Each row has a class, written as a number after it.
[-29   1  -2  32  10  86  -2 -37  -8 -21 -28 -30 -30  -6  16  -5 -11   2
  53  -7 -61  10  34  -8  19 -15   8 -16   0  23  21  15]	4
[ 23   9   0  34   7  84  25 -12   6 -20 -14  37   9  17  -8  21 -14  22
  16 -33 -94  -7  15  10  10  43  20   5  -1 -19  -8  26]	3
[ -7  45 -52   0  25  20  25  24  11 -25  33  -3  23 -22  12   4  10 -15
  35 -29  48  -7   0   6  17  10  -8  39  -4 -14 -17 -21]	1
[ -3  17 -23  46   0  80  18 -16  21 -13  22  -3   4  -9  28   0 -40  27
  44   0 -60 -13  26 -13  11 -15  12  -7  10 -32  12  51]	10
[-12 -36 -28  37 -10  79  -4 -14  35 -19   9  34  22  18  11   5 -28   3
  32  -6 -61 -35  10   2  30   8  11  33  24  21   9   8]	5
[ 18  19 -37  32  -6  49   7   8  16 -19  13  21  -6 -23  33  41 -24  22
  64 -21 -32  14 -21  -4  -5  16  15  26  22  -7 -24  57]	10
[ -8 -21 -11   8 -18  38  12 -25 -13 -34  -6  46  19   2   5  -1  23 -36
  54 -11 -65  -2  16 -13  10  24  -7  24  13   6  -5  18]	6
[  4  -7  20  13 -25  -3 -22  -3  -1 -14   5  -8 -33  10 -10 -14   0  -4
  35 -13   1   2 -14  20   1 -34  -8 -13 -21 -22  27 -55]	6
[ -5  26 -16  13 -25  50 -26  -7  18  13 -37 -11 -30   7 -12 -13  19  12
  62  25 -27  19 -30 -15  21 -75  -5 -28 -20 -12  17 -37]	5
[-31   6  -2  12   1  38  10   1  31  -1  42   4  25  20   8 -36 -51  -3
   3  -2 -64 -31  45  11  35 -22 -12   6 -15 -39  -5  15]	0
[ 22  -2   8  20  -6  71  30  -7 -40 -48  34  27  32 -28  12  20   0 -23
  13 -16 -84 -27  35  23  24  40   2 -17 -26 -42  14  25]	2
[ 33  -6 -42  40  36  76  27 -22  19 -11  -5   4  39 -16  11  29 -47  40
  22 -35 -41   0 -25   7 -10  10  -5  26  -5   1   8  47]	6
[-25  16 -31  38  31  58  25  29  19 -28  12 -26   1  -6  18 -11 -32   0
 -10   7 -43  59  31  16  -3   9  -1  -6  -5 -18  -2 -10]	2
[-35   1 -47  32   5 104  35 -24   2 -22 -32  19  22  -7  -5 -46   4  30
  41  21 -59 -12  18 -33  -3  23  34 -14  26   6  -1  60]	3
[-44  10   2  10   5  40  47 -20  33 -33   1  14  22  -3   1 -28   5 -14
  49  11 -56 -14  31  -2 -12   0 -14   0  -7 -59  21  38]	6
[ 20   6 -14  46  14  75  11  -4  25  -3  33 -24  -8   5  -4   0 -37  53
  34 -26 -48 -10  -7  13  11  11   5 -53 -15 -62 -17  12]	11
[ 22 -23 -21  23 -15  32 -11   8  25 -33   8   5 -28  43  27  14 -32  13
  17 -40 -51  11 -10  16  -1  16  30  27   4   8  -1  33]	0
[-34   2 -14  30   1  96  24  -4   4 -23   4  11  13  -4 -11 -19  -8  10
  45 -27 -60 -32  -3  15  20  32   9 -23   8 -37   1  36]	0
[ -2   2 -34  17  10  43  16  11  26 -48   5 -35 -32  19  13 -17  10 -40
  -1 -38 -37  12  -6  22 -12  13 -22  25   1  16  24 -17]	3
[  2 -12  19  19  -7  51 -16 -18 -17 -24 -15   4  20 -20  12  34 -38  22
  43  -7 -44  55  34   9  15  22  -4   0  -4 -29 -40  55]	1
[ -9   3 -26   9  -8  67  14   5  35 -35 -20  22   4  -4  20 -15   3  -5
  78  -6 -31  -8  -7   9   5 -19  17  26  -3 -11  15   6]	11
[ -8  -7 -36  45   6  51   0 -19  17 -36  10 -41   7   2  11   2 -25  17
  15 -46 -16   4   8   0  -1   9   6  18  18  -5  24  53]	1
[ 37  17  -8  18  16  40  12  26 -15  -3 -13 -24 -20 -13 -16   9   5 -10
 -28 -53 -21  16 -39  34  -7  15 -32 -10  -2   4  12 -36]	3
[-43  -1   4  32 -16  16 -11 -17  26 -19  19 -23  -7  12   1   1   5 -26
  43  36 -82  -6  17 -22  22 -15   7  -2  22   6  -8  36]	9
[-32 -22 -44  29  19  72  11 -33  50  -3 -11 -29  -8  45  21 -47 -34  -2
  22  21 -63   7  10 -20  -7 -40  13  -3  10  31  32  26]	0
[ -4  31 -27  34   8  82   2 -18  36 -20   4 -34 -23  10  24   2 -35  33
  42  -3 -29  25  15   2  13 -24  -1 -12 -25 -43  10   4]	10
[ 43 -15 -15  21  13  57  18 -12 -12 -30 -17   5  -1   5  -5  15  12 -19
   6 -22 -18  19 -30   3 -14  24  -4  17  -2  26  25 -16]	6
[ 14 -17 -28  29   9  42  13 -28  -4 -12   5  19  36 -12  13   3 -21 -19
  33  31 -70  -5  11 -26   5 -36 -10  30   4  40  21  13]	6
[ 19  20 -38  26  13  87  21  -3  -9 -15  17   3  22 -16  51   1 -25   3
   4 -27 -42  -2  -2  14  43  -8  30 -26 -27  -3  -3  14]	4
[ 10   1 -18  10  -4   2   9  16  26 -17  -2  -8 -17  12  25  -1  -5  -6
  34 -11 -25  33   9  -6 -15 -17   4  29  14  -8  -5  17]	9
[  9 -25  -7  45  17  52  -3 -17  31  -7 -10 -25  -2  36  22   9 -25   9
   8  31 -22  45   9 -20  -3 -15  17 -16  19  13  20   4]	10
[-23 -13 -76  23  -8  59  22 -22  13 -37   5  11  -5   2  31 -31   9 -42
  19   1 -63  16  24 -15  -9  -5 -11  28  14  24  34  -5]	2
[ 32  -7  -7  10 -15  35 -11 -22  20  -5 -14 -11 -41   5  19  31  -2 -14
  51  -8 -53  10   6 -10   3 -24 -35  42  12  11   7   4]	9
[  9 -18 -33  13   4  55  -5  -2  35  -9 -11  42  61 -14   3  35 -44  41
  40  18 -41  -6 -14   4  22  -6  -8  43 -11  -4 -26  36]	5
[-30 -35 -23  -6  11  46  35 -10  28 -42  25  -1  24  22  -2 -79  -4 -46
  16 -16 -20 -50  26  12  -5   0 -10  33   4  10  35 -11]	1
[-18 -27 -18  38 -18  61  -5  -5  31 -36 -12  -8 -18   4  14  -2 -26  21
  50  14 -53  16  21  -3  -7 -13  -4  10  14 -14  19  32]	5
[-29  13 -25  18  16  86  49   6  12 -24   3  17  -5 -22  46 -30 -37  19
  70  12 -39   0  44   5 -16  -3  19   8   9 -35   7  35]	8
[-11  -4 -13  50  12  49   8 -26  12 -18  16 -16   7  -7 -12   7 -44  29
  31 -15 -97 -18  33  -3   0  -4   1  -5   1 -15  14  38]	11
[ 30   6 -23  38  17  60  23  -9  -2 -41  26 -19  -2   4  16   2 -25  16
  25 -12 -41  14  29  -5   1   1  -5   4 -21 -28  14   4]	6
[ -4   6 -26   8  10  48  26  -9  -4 -23   9 -14 -37  -4  16  -2  18  -3
  32  -4 -65 -36  19 -16  -5  18  20   2  14  28  13  42]	2
[-44 -20 -36  13  28  10  21  13  43 -28  17 -22  35  28 -22 -39   2  -3
  30  32 -13 -20   7 -15  -1  -9 -22   9   4 -16  13   2]	0
[ -9  10  14  -1 -13  44  15 -35  -6 -25  25  14  -7   8  -6  -4   9 -11
  63 -59 -47 -48  26  10   8  32 -20  15 -13 -61   7  35]	8
[  9 -51 -13  38  14 110  22 -14  -6 -73 -11 -12  25  -7  25  28  -5 -10
  52  35 -90  16  25  -3  10  32 -10  15  13   6   5  48]	7
[ 18 -18 -16  33  21  57  20 -33  24 -19  10  14   4  22  19  40 -24   1
  47 -47 -49  -8  16   3 -11  33 -14  48  19 -11  18  34]	8
[ 15   2   3  15  -4  65  25 -12 -19 -16 -30   3  20 -36  14  17  -6   6
  -2   1 -37  21   7   3  -4  22   5  -8   4 -24   5  58]	9
[ -7 -24  -4  28   4  63   3 -35  18 -22 -21 -11 -17  27   2  26 -11  10
  17 -33 -57 -16   3  10   1  27   2   3  11  -1  33  39]	0
[ 20 -24 -23  22  13  37  26 -19 -18 -35 -18  22 -12  25  19  43  28 -45
  17   9 -73  -7  24 -20  -2  20  17  21  25  54  45  -7]	0
[-18   2 -11  27  -3  49  28  21   5 -49  30 -16 -35   1  10 -24  -5 -33
  33  -4 -87  13  34  10  -2  14 -12  -4  15 -17  -7   0]	1
[-16   0 -14  26  29  87  27  -5  28 -15 -13 -36 -23 -18  30 -20 -60  40
  52  15 -47  25  22   3 -32 -20  13  17  11   4   0  61]	7
[-12 -21 -61   8 -14 103  25 -16  31 -36  47  -3  27 -13  48 -59 -16 -27
  34   6 -25 -25  -6   2  25   5 -17  -2   4 -18 -18  45]	1
[  0  -9 -34  22  10  76   7  -4   8 -24 -38 -25 -27   7  19  -5  -5  25
  60 -12 -65  28 -15  -5 -12 -11  23   6  12  21  -4  40]	7
[ -4  19  -5  37  16  62  13  -1  24  -6 -20  -7  12  23 -27  -3 -21  57
  34 -19 -57  -2  29 -11  11 -17  11  -8 -11 -49  16  17]	5
[ 17  13 -31  27   6  87  13 -23   2 -34  -9 -12  -1 -16  40  22  -8   3
  45  -5 -48  26   3   7  11  -4  21 -26 -24 -19   9  23]	11
[ 24  33 -25  36  40  10  20  62  14 -35  19 -13   7  -6 -24  41   6  32
  41 -69  34 -11 -41  20  -1  34   0  46   9 -18  -5 -21]	6
[-17  12 -41  35   3  73  13 -34  24 -14   8 -11  -6   8   6  -2  -9   8
  46 -27 -66 -15  15   2  21  -5  -6  -6  -5 -31  11  -8]	9
[-19   6  10  40  -7 100  29 -16  12 -43  21   4 -12   6  -3 -38 -21  13
  43  -4 -70  -1  26   8   9  24  15 -39 -19 -60   1  27]	4
[  0   3 -53  47 -15  87  17   9  14 -43  35   1 -30  10  20 -26   6 -27
  25 -19 -63  -5   1  -1   8  12  11  12  18   6  26 -11]	2
[ 23 -13   9  -5  18 -19  11   6 -12 -33 -12 -11  15 -11 -11  39   4  25
  52 -26 -10   7   8   9 -25  11 -20  31 -12 -33  -2  34]	7
[-38  24  -1  11  -8 -14  -7  15  15  18  -1  23 -16 -10  23  -4 -24  -9
  53  37 -65  44  36   3   3 -67  11  -8  -6  -8  -7 -35]	2
[-11 -43 -11  13   3  62  -4 -74  47 -17 -15   9  36  38  -9 -22 -11 -11
  48   4 -47 -20  -5 -12  -2  -8  13  12 -11  14  26  35]	11
[ -6 -15 -37  36  12  47  14 -48  15 -11  33  -4  35   1  20   9 -38   8
  45 -41 -41 -12  10 -21 -12  26   4  16  23  -8  -3 114]	0
[  9   8 -22  23   6  -3  -7   5  18  14 -45 -12 -26  13 -24  28  40  10
  42  -6  33  54 -36 -29 -25 -12 -22  27  43   2   7 -27]	7
[-18  25  16  11  20  16   6   4   9   9 -42 -15  -9 -22  15  33 -21  27
  33  38 -24  42  31 -18 -10 -24   1   4  16  -1  -5  39]	10
[ 10  12  -6  23 -27  13 -20 -29  10  -6  25  -1 -36  31   3   7 -16 -22
  54 -63 -69  22   5  -1  -2 -13 -19  15  -5 -28   1  24]	0
[ -3 -26 -30  40  -2 108   7 -61  17 -12  -6 -14 -18  28  28 -10   4 -25
  53  -5 -65  25  22 -20   9  -7 -13 -38  11  -5  25   3]	5
[  4   7  14  38  -5  69  11  -4   8 -11  40 -13 -16   5   9  -9 -28   2
   1  -8 -39 -38  28   4  22   6   3 -12  12 -21  22   3]	10
[-26  14 -64  24  12  59  16  -2  19   1   5  27  25 -22  39 -27 -49  13
  59  14 -67  -3  13  -6  19 -57  15  24  -3  25  -7  -6]	6
[ 28  40 -17   8  -2  90   3   3 -15 -21 -10 -22  -3 -36   9 -15 -11  17
  -8  22  41  41 -36  22   5  -3   9 -32 -49 -23  -4 -11]	3
[  2   0 -25  24   2  61  15 -23  19 -27   5  -4  15 -14  22   0 -23   4
  33   5 -45   3   8   5  -3  -7 -12   4 -11 -17  10  37]	3
[-12  53  -9  42  19  84  24  -6  -5  29  -2  -8 -37 -26  21   1 -40  29
  56  22 -87  -8  33 -19   9 -50  16 -12  15   0  13  14]	8
[ 17   7 -31  22 -16  42   9  26  24 -23  26   8 -26  16  30   1 -15 -16
  29  -7 -48  27   5  -4   8   2 -18  25  13 -21 -15  13]	0
[ -5 -44  -6  15  35  56  35 -47  16  -1  46 -14  24  35  27 -49 -25 -33
  15  14 -85 -58  40 -11  15 -23   3 -30  -5  28  21   1]	6
[-14   9  -1   7  14  62  16 -29  13 -19 -32  -6 -21   5  17  -5 -21   3
  42  11 -77  28  35   5  -9 -18  25 -14 -25  -1  10  11]	11
[-30 -37 -11  12  20  39  18 -31  34 -28  -9 -23   3  33 -17 -26  33 -29
  54 -16 -61 -57   9 -11  -5   5 -27  10  25  20  37  15]	3
[  7 -35   3  27  25  90  39 -30   8 -14  -1   3   2  14   8  12  -8   3
  12  -4 -75 -23  16   5  -3  47   6 -12  26   1   4  32]	7
